Each row has a name. Each piece below is followed by the name of the row it came from, unless a question asks for something else. Each question is about the rows just above it. Places in a row count from 0.

[156  95 173 105 134 138 109 155 171 173]  viv
[156  97 112 170 147  73 137 170 104 110]  kog
[156 119  93 103 132 161 168 171  84  78]  Bipo
[156  95 119 167 125  78 155  96  96 139]  faro
Times [95] occurs in viv: : 1
[138] is at row and place : viv, 5
Row and place of [161] in the named rows: : Bipo, 5
Times [110] occurs in kog: : 1
Where in the named rows is [109]? : viv, 6
Row and place of [134] in the named rows: : viv, 4

[132 118 133 141 139 129 133 129 134 119 133] -> duza
[169 126 138  78  70 124 140 139 112 145 150] -> Lupep
[145 138 141 169 112 126 139 134 124 150  70] -> teteg
[ 87 134 164 132 129 104 133 139 120 118 141] -> tifu
Put [141 118 120 139 133 104 129 132 164 134  87] back in order: which row is it? : tifu
[164] is at row and place : tifu, 2
Put [141 133 134 164 139 118 120 132 129 104  87] back in order: which row is it? : tifu
Where do [132 118 133 141 139 129 133 129 134 119 133] appear? : duza
Count of [139] in Lupep: : 1
[150  70 145 138 141 169 112 126 139 134 124] is which row reordered? : teteg
Times [133] occurs in duza: : 3

[119 111 115 129 152 115 116 140 116 120 177 164 112 120 169 120 117 119
 114 121 118 115 177 175 117 120 177 177 163 120 117 108 119] : faro
[121 119 127 113 126 162 123 127 130 167 167 128 155 120 127 122 134 122
 154 122 144 129 157 129 127 129 116 119 118 166 120 163 127] : kog
[169 119 115 120 177 118 116 129 152 121 175 163 116 114 119 164 177 112
 117 177 119 111 117 120 120 115 114 108 117 177 120 120 140] : Bipo
[119 120 164 119 177 115 177 117 119 116 140 118 115 120 163 115 108 111
 117 112 121 120 129 152 175 114 169 119 177 120 117 115 177] : Lupep
[127 127 128 122 144 129 126 134 120 129 166 154 119 118 158 130 113 129
 121 122 127 122 163 162 123 127 167 167 155 120 127 119 116] : sabof
Put [116 127 127 128 122 144 129 126 134 120 129 166 154 119 118 158 130 113
 129 121 122 127 122 163 162 123 127 167 167 155 120 127 119] back in order: which row is it? : sabof
[140 120 120 177 117 108 114 115 120 120 117 111 119 177 117 112 177 164
 119 114 116 163 175 121 152 129 116 118 177 120 115 119 169] is which row reordered? : Bipo
[119 119 111 115 129 152 115 116 140 116 120 177 164 112 120 169 120 117
 119 114 121 118 115 177 175 117 120 177 177 163 120 117 108] is which row reordered? : faro
find: [119 120 164 119 177 115 177 117 119 116 140 118 115 120 163 115 108 111
 117 112 121 120 129 152 175 114 169 119 177 120 117 115 177] : Lupep
[119 111 117 120 120 115 114 108 117 177 120 120 140 169 119 115 120 177
 118 116 129 152 121 175 163 116 114 119 164 177 112 117 177] is which row reordered? : Bipo
Put [119 108 117 120 163 177 177 120 117 175 177 115 118 121 114 119 117 120
 169 120 112 164 177 120 116 140 116 115 152 129 115 111 119] back in order: which row is it? : faro

[170 119 146  84 169]  tiro
[170  68 146 145 145]  kog
[182 139 116 145  88]  Koluf
Put [145  88 182 139 116] back in order: which row is it? : Koluf
Put [ 84 119 146 169 170] back in order: which row is it? : tiro
Count of [146] in kog: : 1
Where in the named rows is [84]? : tiro, 3
Count of [170] in kog: : 1
Which row holds these entries in another order? [146 169 119  84 170] : tiro
Which row holds these entries in another order? [119 146  84 169 170] : tiro

[135 135 163 136]  duza
[130 129 130 180]  Lupep
[131 129 130 131]  kog
[129 131 130 130]  Bipo
[134 133 172 130]  teteg
[135 134 156 143]  Nuv
Put [172 133 134 130] back in order: which row is it? : teteg
Where in the named rows is [156]? : Nuv, 2
[129 130 131 131] is which row reordered? : kog

[154  92 147 105 179 184 110 181 148 156 179 184  90  71  95 139  83 109
 111  84 158 114] = teteg
[114 105 179 184  92  71  84 158 139  90 147 111 181 156  83 148 154 179
 183 109  95 110] = Bipo
[119 128 149  67 124  74 121 185  88 121 185 129  70  70 116 185 179  73
  75 134 120 185] = viv
How many times does viv hold [70]? : 2
[73] is at row and place : viv, 17
Which row holds these entries in another order? [ 71  83  84  90  92  95 105 109 110 111 114 139 147 148 154 156 158 179
 179 181 183 184] : Bipo

[158 136 163  97 112  71  77 138 118 132 106 145 153 131 121 105 152  78
 137 118 109 118 130 166 127]  Koluf
[141 167 170  66 138 121 126 107 168 146 168 101 168 122 117 129 123 154
 147  91 122 157 153 137 110]  faro
[ 87 125 125 138 135  97 154 142 145 151 106 126 111 146 123 100 112 147
 109 151 121 148  71 166 102]  duza
[109 118 105 132 131 154 106  97 136 137  71 163 130 158 118  77 112 127
 166 118 138  78 145 121 152]  Lupep
[151 106 102 135  97 148 138 166 111 125 125 126 154 142  71 112 151 145
 147 123 100  87 109 121 147]  kog
Put [152 121 145  78 138 118 166 127 112  77 118 158 130 163  71 137 136  97
 106 154 131 132 105 118 109] back in order: which row is it? : Lupep
[158 136 163  97 112  71  77 138 118 132 106 145 153 131 121 105 152  78
 137 118 109 118 130 166 127] is in which row? : Koluf
Which row holds these entries in another order? [147 121 109  87 100 123 147 145 151 112  71 142 154 126 125 125 111 166
 138 148  97 135 102 106 151] : kog
How many times does faro hold [167]? : 1

[194 191 139 140  98 140 140] = Nuv
[181 132  96 108 154 192 186] = viv
[118  94 118 167 197 175 121] = faro
[197] is at row and place : faro, 4
How many times does Nuv hold [140]? : 3

